Here is a tiny trained network, its code and every weight. The questions are about switching its units off for an input and a target symbol, where a switched-off unit gives its printed mean instead of its output.

import numpy as np


def w(rows, s, z=0):
    codes = np.array(rows[::2]) - 128.0
    scale = np.full(codes.shape[1], s)
    scale[-1] = z or s
    return codes * scale


def f(y):
    return np.maximum(y, 0)


def softmax(a):
    e = np.exp(a - a.max(-1, keepdims=True))
    return e / e.sum(-1, keepdims=True)


def log_softmax(a):
    a = a - a.max(-1, keepdims=True)
    return a - np.log(np.exp(a).sum(-1, keepdims=True))


def net(x, mask):
    ids = ['ΔΛΩγπφ'.index(c) for c in x.split()]
    T = len(ids)
    res = E[ids] + P[:T]
    u = 0
    for l in range(3):
        r = res
        for j in range(3):
            rows = slice(3 * j, 3 * j + 3)
            q, k, v = (r @ M[l][rows].T for M in (Q, K, V))
            z = softmax(np.where(np.tri(T) > 0, q @ k.T / 3**0.5, -1e9)) @ v
            o = O[l][rows]
            res = res + np.where(mask[u + j], z, o[:, -1]) @ o[:, :-1]
        u += 3
        y = f(res @ A[l][:, :-1].T + A[l][:, -1])
        res = res + np.where(mask[u : u + 4], y, B[l][:, -1]) @ B[l][:, :-1]
        u += 4
    return log_softmax(res[-1] @ U[:, :-1].T + U[:, -1])


Q, K, V, O, A, B = {}, {}, {}, {}, {}, {}
E = w([
[114,130,112,95,145,64],'Δ',
[149,65,120,77,114,104],'Λ',
[79,102,117,167,139,137],'Ω',
[83,78,182,67,1,108],'γ',
[134,137,146,94,116,153],'π',
[179,136,164,135,151,123],'φ',
],0.022)
P = w([
[83,197,36,174,68,123],'0',
[160,45,133,205,185,130],'1',
[208,135,188,1,124,235],'2',
[153,62,146,218,166,101],'3',
[176,156,162,12,107,212],'4',
[160,68,139,217,162,85],'5',
[173,157,195,22,96,222],'6',
[167,79,131,210,155,68],'7',
[179,172,208,41,94,230],'8',
[137,84,175,239,142,58],'9',
[164,156,212,43,90,239],'10',
],0.0097)
Q[0] = w([
[133,134,76,146,98,156],'L0H1',
[130,144,144,115,158,9],'L0H1',
[121,121,129,150,114,100],'L0H1',
[162,129,180,112,131,97],'L0H2',
[178,81,145,147,120,79],'L0H2',
[199,147,117,107,131,110],'L0H2',
[101,173,102,125,106,134],'L0H3',
[129,191,128,133,104,102],'L0H3',
[53,145,181,128,138,156],'L0H3',
],0.015)
K[0] = w([
[57,101,93,109,111,116],'L0H1',
[234,121,43,179,128,54],'L0H1',
[38,179,46,159,151,115],'L0H1',
[118,188,31,169,123,134],'L0H2',
[132,254,33,142,50,38],'L0H2',
[66,200,107,155,52,67],'L0H2',
[63,27,120,112,93,142],'L0H3',
[196,8,138,156,93,103],'L0H3',
[130,168,177,78,114,127],'L0H3',
],0.0086)
V[0] = w([
[55,135,166,209,177,128],'L0H1',
[61,84,229,164,151,117],'L0H1',
[136,163,130,94,177,3],'L0H1',
[174,55,178,120,177,143],'L0H2',
[99,233,99,108,93,137],'L0H2',
[148,71,16,116,198,143],'L0H2',
[189,18,8,176,175,244],'L0H3',
[247,118,26,82,91,182],'L0H3',
[125,127,162,69,172,130],'L0H3',
],0.0045)
O[0] = w([
[165,69,171,165,47,167,36],'L0H1',
[255,161,78,73,161,120,169],'L0H1',
[117,118,131,187,149,155,178],'L0H1',
[237,67,53,16,134,103,1],'L0H2',
[62,140,123,155,123,75,211],'L0H2',
[129,109,155,122,145,133,132],'L0H2',
[55,117,247,203,118,159,82],'L0H3',
[132,88,82,63,152,211,202],'L0H3',
[125,99,135,90,174,90,177],'L0H3',
],0.0057,0.0015)
A[0] = w([
[178,82,187,181,237,11,108],'L0N1',
[109,75,146,231,50,102,132],'L0N2',
[203,194,254,108,150,144,254],'L0N3',
[159,229,171,80,171,217,74],'L0N4',
],0.0065,0.004)
B[0] = w([
[103,80,192,30,190,61,207],'L0N1',
[216,97,80,151,113,175,170],'L0N2',
[138,166,38,106,157,158,254],'L0N3',
[50,36,144,71,13,2,176],'L0N4',
],0.0084,0.0098)
Q[1] = w([
[86,72,85,133,183,133],'L1H1',
[92,157,87,138,142,88],'L1H1',
[129,139,100,84,115,109],'L1H1',
[166,166,123,124,120,158],'L1H2',
[136,138,116,66,165,90],'L1H2',
[113,138,137,153,102,184],'L1H2',
[109,91,158,8,21,162],'L1H3',
[145,157,188,134,175,78],'L1H3',
[111,155,118,159,133,137],'L1H3',
],0.011)
K[1] = w([
[140,108,149,125,189,105],'L1H1',
[106,164,84,154,143,39],'L1H1',
[167,174,169,148,129,131],'L1H1',
[113,88,100,31,149,154],'L1H2',
[146,216,60,142,156,134],'L1H2',
[172,89,151,138,145,98],'L1H2',
[50,251,59,127,59,124],'L1H3',
[128,124,156,59,137,56],'L1H3',
[132,89,172,92,85,132],'L1H3',
],0.011)
V[1] = w([
[241,158,116,139,106,71],'L1H1',
[89,65,217,108,173,129],'L1H1',
[102,141,165,94,146,193],'L1H1',
[116,118,100,156,120,107],'L1H2',
[127,230,136,142,66,128],'L1H2',
[157,38,99,147,133,60],'L1H2',
[109,85,79,137,175,172],'L1H3',
[15,252,82,122,73,161],'L1H3',
[83,146,187,92,124,254],'L1H3',
],0.0074)
O[1] = w([
[125,103,195,81,120,222,171],'L1H1',
[120,195,145,121,66,28,194],'L1H1',
[137,124,130,112,177,51,102],'L1H1',
[214,111,124,140,91,175,154],'L1H2',
[165,93,121,156,139,166,169],'L1H2',
[128,191,99,110,110,156,138],'L1H2',
[101,118,120,45,185,107,144],'L1H3',
[244,147,157,110,87,80,77],'L1H3',
[186,2,118,97,148,88,2],'L1H3',
],0.0072,0.0062)
A[1] = w([
[100,124,125,110,129,94,163],'L1N1',
[93,16,159,137,112,137,125],'L1N2',
[107,77,143,37,227,111,3],'L1N3',
[148,181,136,133,254,73,126],'L1N4',
],0.0067,0.0049)
B[1] = w([
[117,55,162,81,185,149,214],'L1N1',
[204,229,60,131,89,115,179],'L1N2',
[109,219,121,231,86,56,250],'L1N3',
[173,120,254,138,72,192,254],'L1N4',
],0.0079,0.0045)
Q[2] = w([
[137,168,133,76,137,129],'L2H1',
[137,158,128,184,88,79],'L2H1',
[126,72,143,144,114,167],'L2H1',
[118,182,131,61,112,109],'L2H2',
[131,86,166,159,109,115],'L2H2',
[99,148,136,11,139,132],'L2H2',
[112,129,220,160,168,169],'L2H3',
[111,173,108,58,50,148],'L2H3',
[130,227,53,88,144,206],'L2H3',
],0.011)
K[2] = w([
[144,152,105,176,123,172],'L2H1',
[96,142,220,102,170,137],'L2H1',
[117,147,154,56,47,157],'L2H1',
[151,168,112,132,73,234],'L2H2',
[164,54,148,48,124,47],'L2H2',
[181,254,72,235,143,165],'L2H2',
[118,237,240,67,146,68],'L2H3',
[224,133,4,149,63,195],'L2H3',
[96,235,56,103,146,216],'L2H3',
],0.0087)
V[2] = w([
[92,192,134,123,169,132],'L2H1',
[92,215,85,196,61,188],'L2H1',
[111,152,129,56,126,129],'L2H1',
[188,112,159,145,108,192],'L2H2',
[57,157,111,171,72,26],'L2H2',
[139,105,195,141,141,115],'L2H2',
[61,70,57,254,99,123],'L2H3',
[51,37,174,119,42,216],'L2H3',
[183,89,173,191,114,37],'L2H3',
],0.0073)
O[2] = w([
[133,98,114,170,46,186,155],'L2H1',
[81,173,189,93,168,87,254],'L2H1',
[154,218,68,146,145,103,96],'L2H1',
[97,40,208,150,21,235,254],'L2H2',
[247,164,162,98,95,5,33],'L2H2',
[122,112,86,161,209,92,85],'L2H2',
[75,194,188,135,120,6,175],'L2H3',
[65,99,12,231,2,95,122],'L2H3',
[171,89,212,106,141,127,138],'L2H3',
],0.0056,0.0047)
A[2] = w([
[169,208,111,2,144,139,166],'L2N1',
[115,113,162,21,160,72,209],'L2N2',
[184,117,171,214,233,117,81],'L2N3',
[58,98,127,255,246,160,3],'L2N4',
],0.0055,0.0036)
B[2] = w([
[89,148,141,160,178,110,252],'L2N1',
[82,96,96,205,198,109,254],'L2N2',
[130,207,105,63,145,117,175],'L2N3',
[185,188,107,115,104,1,211],'L2N4',
],0.0095,0.007)
U = w([
[153,255,206,62,125,141,81],'Δ',
[106,148,27,139,134,90,166],'Λ',
[57,81,209,225,113,101,12],'Ω',
[143,158,149,74,42,108,80],'γ',
[181,69,164,128,157,105,148],'π',
[89,132,136,110,173,238,254],'φ',
],0.0074,0.0053)

Each question gives the input, a string of symbols that net reads in full, and the target symbol t.
The units are the heads (3 rows each of Q, K, V and O) and the neurons (one row each of A and B). Each row of codes is followed by its name. A weight is (code - 128) times the scale printed after its matrix; where a second scale follows, it is the last column's (O, A, B and U).
mask holds one flag per unit, layer by layer, with each layer's heads first. A switched-off unit (its flag False) gives its mean, the last column of its rows in O or B, instead of its output. The means were averaged over made-up inputs and are rounded, as every weight is.
A unit's drop is (log p(t) with every unit on - log p(t) with that unit switched off) / (log p(t) with every unit on - log p(t) with every unit switched off).
The circuit of an input: a set's keep is (log p(t) with only the set's units on - log p(t) with every unit switched off) / (log p(t) with every unit on - log p(t) with every unit switched off). Starting from the 12 units with the biggest drops (on a tie, the unit counted first), units are removed one at a time, each time the one whose removal leaves the highest keep (on an exact tie, the one counted first), for as long as the keep stays at least 0.8.
units of the circuit, in order: the units of the circuit, biggest drop first
unit that matters most: the unit with the biggest drop
top k neurons: the k neurons with the biggest drops, biggest first
k most important neurons of layer l: the k neurons of layer l with the biggest drops, biggest first
which heads matter: for each layer, one digit per head in row order, 1 if its drop is at least 0.15 and else 0, layers parted by /
input Δ Ω γ φ Ω Ω Δ Δ, target Ω: units of the circuit, in order -> [L0N3, L0H2]
input φ φ Δ φ φ Δ Δ Ω Ω φ γ, target φ: which heads matter -> 000 / 100 / 010
input γ φ π, target γ: units of the circuit, in order -> [L1H3, L0N4]
input γ φ φ Ω φ φ φ Ω Λ, target γ: top neuron -> [L0N1]
input φ Δ γ φ Ω φ Δ φ Λ φ, target Δ: units of the circuit, in order -> [L0N1, L0N4, L2N3, L1N4]
input Λ φ φ φ Λ, target Λ: which heads matter -> 000 / 000 / 010
input Δ Λ Δ Ω Λ, target Δ: units of the circuit, in order -> [L1H3, L2H2]
input φ π φ φ φ π φ φ Δ Λ, target π: units of the circuit, in order -> [L0N1, L2H3, L1H3]
input φ Δ π φ Λ φ Ω Δ Λ, target φ: top 3 neurons -> [L0N4, L2N4, L1N3]
input Δ φ φ Ω φ Δ Δ φ φ Δ γ, target Δ: units of the circuit, in order -> [L1H3, L2H3, L0N4]
input π Ω φ φ Δ φ Ω φ φ, target π: units of the circuit, in order -> [L1H3, L0N4, L2H3]
input γ Δ φ Λ φ π φ Δ φ, target γ: which heads matter -> 000 / 001 / 001
input Λ φ Δ, target Λ: top 4 neurons -> [L0N1, L0N3, L2N2, L1N3]
input Δ Ω φ φ φ γ, target γ: unit that matters most -> L0N3
input Λ Δ Ω Ω Δ π Λ φ φ Ω φ, target Λ: top 2 neurons -> [L0N4, L0N3]
input Ω φ φ, target Ω: top 2 neurons -> [L0N4, L2N2]
input φ Ω φ φ φ Ω Δ Λ, target π: top 2 neurons -> [L0N1, L0N3]
input Ω Δ Ω, target Ω: top 3 neurons -> [L0N2, L2N2, L0N3]
input Λ φ φ φ π γ Δ, target Λ: 3 most important neurons of layer 0 -> [L0N4, L0N1, L0N3]
input π φ π, target π: top neuron -> [L0N1]
input Ω Δ φ Δ Δ Δ γ, target Ω: top 3 neurons -> [L2N2, L0N2, L0N3]
input φ φ Ω Ω Δ γ, target γ: top 2 neurons -> [L0N3, L2N2]
input γ Ω φ Ω γ Ω Ω φ Ω Δ φ, target γ: top 2 neurons -> [L0N4, L0N1]
input Λ γ φ Ω φ Δ Δ Ω γ, target Λ: 2 most important neurons of layer 2 -> [L2N2, L2N1]
input Ω Ω φ Ω φ Δ φ φ π φ φ, target Ω: 3 most important neurons of layer 0 -> [L0N4, L0N2, L0N1]
input Δ Δ Ω Ω φ Ω φ φ φ φ Λ, target Δ: 2 most important neurons of layer 0 -> [L0N1, L0N4]
input Ω φ Λ Λ φ φ Ω Δ φ φ π, target Ω: top neuron -> [L2N2]
input φ Δ Λ, target φ: 2 most important neurons of layer 0 -> [L0N1, L0N4]
